Here is a tiny trained network, its code and every weight. The questions are about switching its units off for an input and a target symbol, where a switched-off unit gives its printed mean instead of its output.

import numpy as np


def w(rows, s, z=0):
    codes = np.array(rows[::2]) - 128.0
    scale = np.full(codes.shape[1], s)
    scale[-1] = z or s
    return codes * scale


def f(y):
    return np.maximum(y, 0)


def softmax(a):
    e = np.exp(a - a.max(-1, keepdims=True))
    return e / e.sum(-1, keepdims=True)


def log_softmax(a):
    a = a - a.max(-1, keepdims=True)
    return a - np.log(np.exp(a).sum(-1, keepdims=True))


def net(x, mask):
    ids = ['ΔΛΞΦΩαβγεζηθμπτψ'.index(c) for c in x.split()]
    T = len(ids)
    res = E[ids] + P[:T]
    r = res
    for j in range(2):
        rows = slice(2 * j, 2 * j + 2)
        q, k, v = (r @ M[0][rows].T for M in (Q, K, V))
        z = softmax(np.where(np.tri(T) > 0, q @ k.T / 2**0.5, -1e9)) @ v
        o = O[0][rows]
        res = res + np.where(mask[j], z, o[:, -1]) @ o[:, :-1]
    y = f(res @ A[0][:, :-1].T + A[0][:, -1])
    res = res + np.where(mask[2:10], y, B[0][:, -1]) @ B[0][:, :-1]
    return log_softmax(res[-1] @ U[:, :-1].T + U[:, -1])


Q, K, V, O, A, B = {}, {}, {}, {}, {}, {}
E = w([
[138,155,162,60],'Δ',
[126,65,166,165],'Λ',
[144,133,125,120],'Ξ',
[67,156,42,68],'Φ',
[113,155,84,156],'Ω',
[161,112,65,160],'α',
[107,32,117,156],'β',
[163,123,121,126],'γ',
[89,101,202,181],'ε',
[6,148,158,159],'ζ',
[100,79,180,168],'η',
[111,80,174,163],'θ',
[130,83,154,157],'μ',
[177,167,83,208],'π',
[151,137,127,121],'τ',
[151,139,131,125],'ψ',
],0.025)
P = w([
[116,200,156,29],'0',
[108,178,136,71],'1',
[100,173,119,98],'2',
[102,162,111,127],'3',
[96,143,101,148],'4',
[83,146,85,166],'5',
[82,146,72,181],'6',
[71,139,61,200],'7',
[75,133,42,215],'8',
[67,120,29,230],'9',
[50,123,32,254],'10',
[69,110,3,253],'11',
],0.0065)
Q[0] = w([
[96,150,85,153],'h0',
[129,17,196,253],'h0',
[115,201,83,163],'h1',
[151,182,65,113],'h1',
],0.018)
K[0] = w([
[124,133,185,159],'h0',
[57,103,15,215],'h0',
[254,156,64,124],'h1',
[212,115,103,73],'h1',
],0.012)
V[0] = w([
[106,120,205,173],'h0',
[177,246,139,173],'h0',
[162,89,131,147],'h1',
[182,141,109,118],'h1',
],0.011)
O[0] = w([
[134,116,188,160,239],'h0',
[130,157,126,249,41],'h0',
[132,191,154,94,72],'h1',
[169,113,137,95,3],'h1',
],0.015,0.0061)
A[0] = w([
[190,218,60,99,134],'n0',
[63,97,102,108,223],'n1',
[202,139,171,215,88],'n2',
[27,183,147,165,249],'n3',
[168,49,57,3,1],'n4',
[75,107,130,65,174],'n5',
[106,158,182,2,47],'n6',
[35,181,13,186,105],'n7',
],0.0089,0.0037)
B[0] = w([
[92,2,224,154,142],'n0',
[185,160,38,136,209],'n1',
[178,110,163,18,179],'n2',
[136,159,85,154,251],'n3',
[93,187,189,189,187],'n4',
[112,107,145,45,189],'n5',
[103,97,79,192,168],'n6',
[232,113,153,56,204],'n7',
],0.0089,0.015)
U = w([
[138,207,11,178,245],'Δ',
[152,108,127,99,32],'Λ',
[106,53,98,254,81],'Ξ',
[149,113,114,108,46],'Φ',
[202,143,73,159,141],'Ω',
[157,38,160,85,2],'α',
[123,139,233,147,73],'β',
[143,87,148,104,34],'γ',
[216,133,174,85,188],'ε',
[165,107,141,85,83],'ζ',
[173,178,51,11,158],'η',
[65,71,62,89,174],'θ',
[123,109,144,124,137],'μ',
[154,125,125,106,107],'π',
[152,105,122,129,121],'τ',
[143,131,139,105,126],'ψ',
],0.0089,0.0043)

Each question gives the input, a string of symbols that net reads in full, and the target symbol t.
The units are the heads (2 rows each of Q, K, V and O) and the neurons (one row each of A and B). Each row of codes is followed by its name. A weight is (code - 128) times the scale printed after its matrix; where a second scale follows, it is the last column's (O, A, B and U).
mask holds one flag per unit, heads first, then neurons. A switched-off unit (its flag False) gives its mean, the last column of its rows in O or B, instead of its output. The means were averaged over made-up inputs and are rounded, as every weight is.
A unit's drop is (log p(t) with every unit on - log p(t) with that unit switched off) / (log p(t) with every unit on - log p(t) with every unit switched off).
The circuit of an input: a set's keep is (log p(t) with only the set's units on - log p(t) with every unit switched off) / (log p(t) with every unit on - log p(t) with every unit switched off). Starting from all 10 units, units are removed one at a time, each time the one whose removal leaves the highest keep (on an exact tie, the one counted first), for as long as the keep stays at least 0.8.
units of the circuit, in order: the units of the circuit, biggest drop first
most important unit: the unit with the biggest drop
k most important neurons: the k neurons with the biggest drops, biggest first
heads that matter: for each layer, one digit per head in row order, 1 if its drop is at least 0.15 and else 0, layers parted by /
input ε ε η ε ζ π ε η ψ ε, target ε: units of the circuit, in order : [n7; n2; h0]
input ε γ ζ ζ θ β ε β Φ μ, target η: units of the circuit, in order : [h0]
input θ Δ ζ γ ζ η, target Ξ: 2 most important neurons : [n7; n5]
input γ π ζ ζ β ε η, target θ: units of the circuit, in order : [h0; n7; h1]
input ε γ ψ ψ β Φ β ε θ, target θ: units of the circuit, in order : [h0; n7]
input π ζ ζ ε ζ π ζ Φ η, target η: units of the circuit, in order : [h0; n7]
input ζ ζ θ, target Ξ: heads that matter : 01
input Ξ ζ β, target θ: units of the circuit, in order : [h0; h1]
input η π ε ζ β Λ, target θ: units of the circuit, in order : [h0; n7; h1]
input ε Λ Λ ζ Φ β ε ζ, target Δ: 3 most important neurons : [n3; n2; n1]
input π β π ε ζ ε β ε π π γ, target ε: heads that matter : 10
input β Λ μ, target θ: units of the circuit, in order : [n6; h0]
input Ω θ μ π Φ μ η τ Λ, target η: units of the circuit, in order : [h0; n7]
input μ β π β β μ ζ θ, target Ξ: units of the circuit, in order : [h1]
input τ ε ζ Ξ π ζ μ β Λ ε ε η, target θ: heads that matter : 10
input ε ε τ θ ζ ε Ω Λ, target Ω: heads that matter : 11
input η ζ ε μ β β, target θ: heads that matter : 10
input ζ τ Ξ ζ ε ζ ζ ε, target Ξ: heads that matter : 11
input α ε ε ε ζ ζ, target Δ: heads that matter : 00
input α ζ ε α ε α θ, target Δ: heads that matter : 10
input θ η α α ε ζ Ω η, target Ω: heads that matter : 11
input ζ α γ ε γ ε Φ θ, target η: units of the circuit, in order : [h0]
input ζ θ μ π π Ω π γ ε ε μ θ, target ε: 4 most important neurons : [n7; n2; n6; n1]
input β ε ε, target θ: units of the circuit, in order : [h0; n6]
input β ζ ε θ ε ε ε ε ζ α θ, target Δ: units of the circuit, in order : [h0; n0]
input Ω Φ ε β ε, target θ: 3 most important neurons : [n6; n7; n5]
input η ε Ω β τ ζ ζ ζ ε θ η μ, target Ξ: most important unit : h1
